Below are the code and all the weights of a small trained network. Each question names an input and a target symbol and asks about switching units off, where a switched-off unit gives its printed mean instead of its output.

import numpy as np


def w(rows, s, z=0):
    codes = np.array(rows[::2]) - 128.0
    scale = np.full(codes.shape[1], s)
    scale[-1] = z or s
    return codes * scale


def f(y):
    return y / 2 * (1 + np.tanh(0.7978845608 * (y + 0.044715 * y**3)))


def softmax(a):
    e = np.exp(a - a.max(-1, keepdims=True))
    return e / e.sum(-1, keepdims=True)


def log_softmax(a):
    a = a - a.max(-1, keepdims=True)
    return a - np.log(np.exp(a).sum(-1, keepdims=True))


def net(x, mask):
    ids = ['αγθλμπσ'.index(c) for c in x.split()]
    T = len(ids)
    res = E[ids] + P[:T]
    u = 0
    for l in range(2):
        q, k, v = (res @ M[l].T for M in (Q, K, V))
        z = softmax(np.where(np.tri(T) > 0, q @ k.T / 4**0.5, -1e9)) @ v
        res = res + np.where(mask[u], z, O[l][:, -1]) @ O[l][:, :-1]
        u += 1
        y = f(res @ A[l][:, :-1].T + A[l][:, -1])
        res = res + np.where(mask[u : u + 4], y, B[l][:, -1]) @ B[l][:, :-1]
        u += 4
    return log_softmax(res[-1] @ U[:, :-1].T + U[:, -1])


Q, K, V, O, A, B = {}, {}, {}, {}, {}, {}
E = w([
[122,117,118,124],'α',
[249,127,180,76],'γ',
[169,125,93,84],'θ',
[96,153,102,99],'λ',
[138,118,93,228],'μ',
[139,140,153,127],'π',
[107,143,101,80],'σ',
],0.02)
P = w([
[67,120,172,127],'0',
[123,67,61,65],'1',
[158,186,94,163],'2',
[173,38,80,178],'3',
[198,226,105,102],'4',
[82,44,76,174],'5',
[144,246,81,79],'6',
],0.012)
Q[0] = w([
[88,176,21,58],'L0H1',
[93,173,61,3],'L0H1',
[35,144,211,91],'L0H1',
[194,134,97,147],'L0H1',
],0.0055)
K[0] = w([
[81,149,189,255],'L0H1',
[128,93,98,44],'L0H1',
[192,227,43,114],'L0H1',
[82,72,35,139],'L0H1',
],0.0044)
V[0] = w([
[99,240,120,158],'L0H1',
[155,254,183,153],'L0H1',
[175,92,67,51],'L0H1',
[188,42,110,221],'L0H1',
],0.012)
O[0] = w([
[201,174,90,132,43],'L0H1',
[244,113,73,122,93],'L0H1',
[43,65,42,83,255],'L0H1',
[119,86,173,15,123],'L0H1',
],0.011,0.0038)
A[0] = w([
[2,120,119,65,120],'L0N1',
[63,83,166,45,119],'L0N2',
[75,26,132,108,250],'L0N3',
[38,164,158,146,36],'L0N4',
],0.0077,0.0021)
B[0] = w([
[181,96,185,182,245],'L0N1',
[119,180,78,219,218],'L0N2',
[163,146,141,254,254],'L0N3',
[102,174,180,86,135],'L0N4',
],0.0087,0.0069)
Q[1] = w([
[197,35,167,150],'L1H1',
[87,9,84,191],'L1H1',
[176,93,212,162],'L1H1',
[80,186,147,2],'L1H1',
],0.0092)
K[1] = w([
[71,250,83,229],'L1H1',
[62,162,217,105],'L1H1',
[2,204,56,62],'L1H1',
[16,1,1,65],'L1H1',
],0.0065)
V[1] = w([
[49,131,201,94],'L1H1',
[56,150,132,155],'L1H1',
[148,48,177,173],'L1H1',
[195,133,253,119],'L1H1',
],0.014)
O[1] = w([
[117,232,213,107,35],'L1H1',
[54,200,172,60,143],'L1H1',
[198,70,190,180,249],'L1H1',
[192,101,135,2,204],'L1H1',
],0.0098,0.011)
A[1] = w([
[155,60,197,98,22],'L1N1',
[135,150,6,194,252],'L1N2',
[164,184,118,158,129],'L1N3',
[106,216,181,1,1],'L1N4',
],0.0065,0.0029)
B[1] = w([
[63,195,38,93,229],'L1N1',
[151,220,173,68,254],'L1N2',
[160,18,178,52,129],'L1N3',
[21,17,130,254,160],'L1N4',
],0.0075,0.0086)
U = w([
[139,88,251,67,141],'α',
[147,86,138,180,2],'γ',
[112,64,203,119,135],'θ',
[92,118,74,132,161],'λ',
[229,178,163,97,200],'μ',
[83,2,55,110,115],'π',
[178,204,133,143,134],'σ',
],0.0078,0.0041)

Each question gives the input, a string of symbols that net reads in full, and the target symbol t.
The units are the heads (4 rows each of Q, K, V and O) and the neurons (one row each of A and B). Each row of codes is followed by its name. A weight is (code - 128) times the scale printed after its matrix; where a second scale follows, it is the last column's (O, A, B and U).
mask holds one flag per unit, layer by layer, with each layer's heads first. A switched-off unit (its flag False) gives its mean, the last column of its rows in O or B, instead of its output. The means were averaged over made-up inputs and are rounded, as every weight is.
A unit's drop is (log p(t) with every unit on - log p(t) with that unit switched off) / (log p(t) with every unit on - log p(t) with every unit switched off).
The circuit of an input: a set's keep is (log p(t) with only the set's units on - log p(t) with every unit switched off) / (log p(t) with every unit on - log p(t) with every unit switched off). Starting from all 10 units, units are removed one at a time, each time the one whose removal leaves the highest keep (on an exact tie, the one counted first), for as long as the keep stays at least 0.8.
circuit, biggest first: the units of the circuit, biggest drop first
unit that matters most: the unit with the biggest drop
k most important neurons: the k neurons with the biggest drops, biggest first
input λ γ λ γ π γ θ, target π: circuit, biggest first -> [L1H1]
input π σ π γ, target π: circuit, biggest first -> [L0H1; L1H1]
input μ θ μ α, target μ: circuit, biggest first -> [L0H1; L1H1; L0N2; L1N1]
input α μ θ α π α, target α: circuit, biggest first -> [L1H1; L0H1]
input α π σ γ μ γ, target α: circuit, biggest first -> [L1H1; L0H1; L0N4]
input π γ λ, target μ: 3 most important neurons -> [L1N2; L1N4; L1N1]
input γ π π γ, target γ: circuit, biggest first -> [L0H1; L0N3; L1H1; L0N2]
input γ γ π π α, target π: 2 most important neurons -> [L0N3; L0N1]
input γ α θ θ λ π, target γ: circuit, biggest first -> [L0H1; L0N3; L0N1; L1H1]
input λ λ λ γ σ π, target λ: circuit, biggest first -> [L0H1; L1H1; L0N1]
input θ α γ λ, target θ: 3 most important neurons -> [L0N1; L0N4; L0N2]
input θ σ γ γ, target θ: circuit, biggest first -> [L0N1; L0H1; L1H1; L0N4]
input μ γ μ γ σ λ, target μ: circuit, biggest first -> [L0H1; L1H1; L0N2]
input θ σ π λ, target θ: unit that matters most -> L0N1
input σ γ α α, target σ: 2 most important neurons -> [L0N3; L1N2]
input σ θ π γ π γ, target σ: 2 most important neurons -> [L0N3; L0N2]
input γ π γ γ γ λ, target γ: 3 most important neurons -> [L0N3; L0N1; L0N2]
input μ λ θ π, target μ: circuit, biggest first -> [L0H1; L1H1; L1N1]
input π γ π π α, target π: 3 most important neurons -> [L0N2; L0N3; L0N4]
input γ γ π θ, target γ: 3 most important neurons -> [L0N3; L0N1; L1N2]
input λ γ μ, target σ: most important neuron -> [L1N2]
input μ γ γ θ λ, target π: 2 most important neurons -> [L0N3; L1N2]
